Here is a tiny trained network, its code and every weight. The questions are about switching its units off for an input and a class, where a switched-off unit gives its printed mean instead of its output.

import numpy as np


def w(rows, s, z=0):
    codes = np.array(rows[::2]) - 128.0
    scale = np.full(codes.shape[1], s)
    scale[-1] = z or s
    return codes * scale


def f(y):
    return np.maximum(y, 0)


def log_softmax(a):
    a = a - a.max(-1, keepdims=True)
    return a - np.log(np.exp(a).sum(-1, keepdims=True))


def net(x, mask):
    res = np.array(x, float).reshape(1, 4) / 4 @ E
    y = f(res @ A[0][:, :-1].T + A[0][:, -1])
    res = res + np.where(mask, y, B[0][:, -1]) @ B[0][:, :-1]
    return log_softmax(res[-1] @ U[:, :-1].T + U[:, -1])


A, B = {}, {}
E = w([
[191,137,122,22,139,177],'x0',
[69,113,155,104,11,170],'x1',
[80,141,106,131,96,244],'x2',
[149,244,205,148,137,156],'x3',
],0.012)
A[0] = w([
[140,78,78,149,159,29,157],'N0',
[199,248,125,122,224,132,184],'N1',
[136,87,36,163,105,160,114],'N2',
[184,178,154,169,176,118,143],'N3',
[86,213,186,66,98,179,255],'N4',
[212,193,166,111,179,151,151],'N5',
[91,61,67,102,104,191,180],'N6',
[115,100,67,67,155,170,177],'N7',
[164,120,97,165,135,45,144],'N8',
[43,181,184,152,143,128,127],'N9',
[72,123,116,151,184,38,217],'N10',
[114,140,202,178,74,127,145],'N11',
[169,169,169,104,222,125,196],'N12',
[141,157,143,147,61,193,152],'N13',
[124,130,121,140,98,203,164],'N14',
[137,97,126,123,111,16,165],'N15',
[89,139,138,101,70,138,132],'N16',
[123,69,70,24,117,156,172],'N17',
[75,165,126,166,43,123,140],'N18',
],0.011,0.0058)
B[0] = w([
[134,32,130,211,194,69,215],'N0',
[136,228,72,107,165,173,241],'N1',
[109,102,109,153,116,172,177],'N2',
[157,193,41,160,176,162,194],'N3',
[103,161,176,45,16,45,248],'N4',
[142,230,127,41,175,124,208],'N5',
[130,57,118,176,92,254,216],'N6',
[188,101,97,110,74,207,189],'N7',
[177,112,114,188,204,42,191],'N8',
[110,171,135,164,104,104,189],'N9',
[124,102,126,202,231,89,213],'N10',
[98,180,185,173,112,73,194],'N11',
[154,198,70,88,181,121,211],'N12',
[63,84,201,97,8,99,202],'N13',
[102,101,163,134,48,145,192],'N14',
[165,82,129,103,166,30,202],'N15',
[170,135,173,173,99,135,183],'N16',
[246,44,110,155,73,188,210],'N17',
[100,120,207,202,70,113,205],'N18',
],0.0084,0.015)
U = w([
[187,60,108,141,63,254,253],'0',
[29,76,143,244,171,198,101],'1',
[154,213,57,202,229,149,100],'2',
[73,167,252,172,60,84,152],'3',
[168,37,128,176,218,30,193],'4',
[96,151,138,61,104,236,7],'5',
[158,230,111,20,145,122,61],'6',
],0.0084,0.0021)

Each question gives the input, the list of numbers given to net, and the class t.
The units are the neurons (one row each of A and B). Each row of codes is followed by its name. A weight is (code - 128) times the scale printed after its matrix; where a second scale follows, it is the last column's (A, B and U).
mask holds one flag per neuron, in row order. A switched-off neuron (its flag False) gives its mean, the last column of its row in B, instead of its output. The means were averaged over made-up inputs and are rounded, as every weight is.
A unit's drop is (log p(t) with every unit on - log p(t) with that unit switched off) / (log p(t) with every unit on - log p(t) with every unit switched off).
The circuit of an input: a set's keep is (log p(t) with only the set's units on - log p(t) with every unit switched off) / (log p(t) with every unit on - log p(t) with every unit switched off). Starting from the 12 units with the biggest drops (on a tie, the unit counted first), units are removed one at a time, each time the one whose removal leaves the highest keep (on an exact tie, the one counted first), for as long as the keep stays at least 0.8.
units of the circuit, in order: the units of the circuit, biggest drop first
unit that matters most: the unit with the biggest drop
top k neurons: the k neurons with the biggest drops, biggest first
drop of u: that unit's drop, to one decimal
input [6,3,2,8], class 6: unit that matters most -> N5
input [-2,-1,-3,6], class 2: top 2 neurons -> N3, N13
input [1,-6,5,-2], class 0: top 4 neurons -> N7, N8, N10, N11
input [4,4,-6,0], class 4: units of the circuit, in order -> N1, N13
input [2,-5,2,-7], class 0: top 3 neurons -> N7, N17, N6
input [5,-4,-3,1], class 2: top 2 neurons -> N4, N13
input [5,-6,-3,-3], class 2: top 2 neurons -> N1, N12
input [-7,8,0,-6], class 1: top 2 neurons -> N4, N6
input [2,-7,-3,-2], class 2: top 3 neurons -> N1, N12, N3
input [6,1,8,4], class 5: top 4 neurons -> N4, N5, N0, N7
input [8,-2,8,5], class 6: top 2 neurons -> N5, N4
input [-1,-6,-8,2], class 2: top 2 neurons -> N1, N3
input [2,-3,-2,7], class 6: drop of N5 -> 0.1
input [8,-7,0,-2], class 2: drop of N1 -> 0.2
input [8,1,4,5], class 6: units of the circuit, in order -> N5
input [-1,-6,6,3], class 6: drop of N10 -> 0.2
input [5,-8,2,5], class 6: drop of N5 -> 0.3
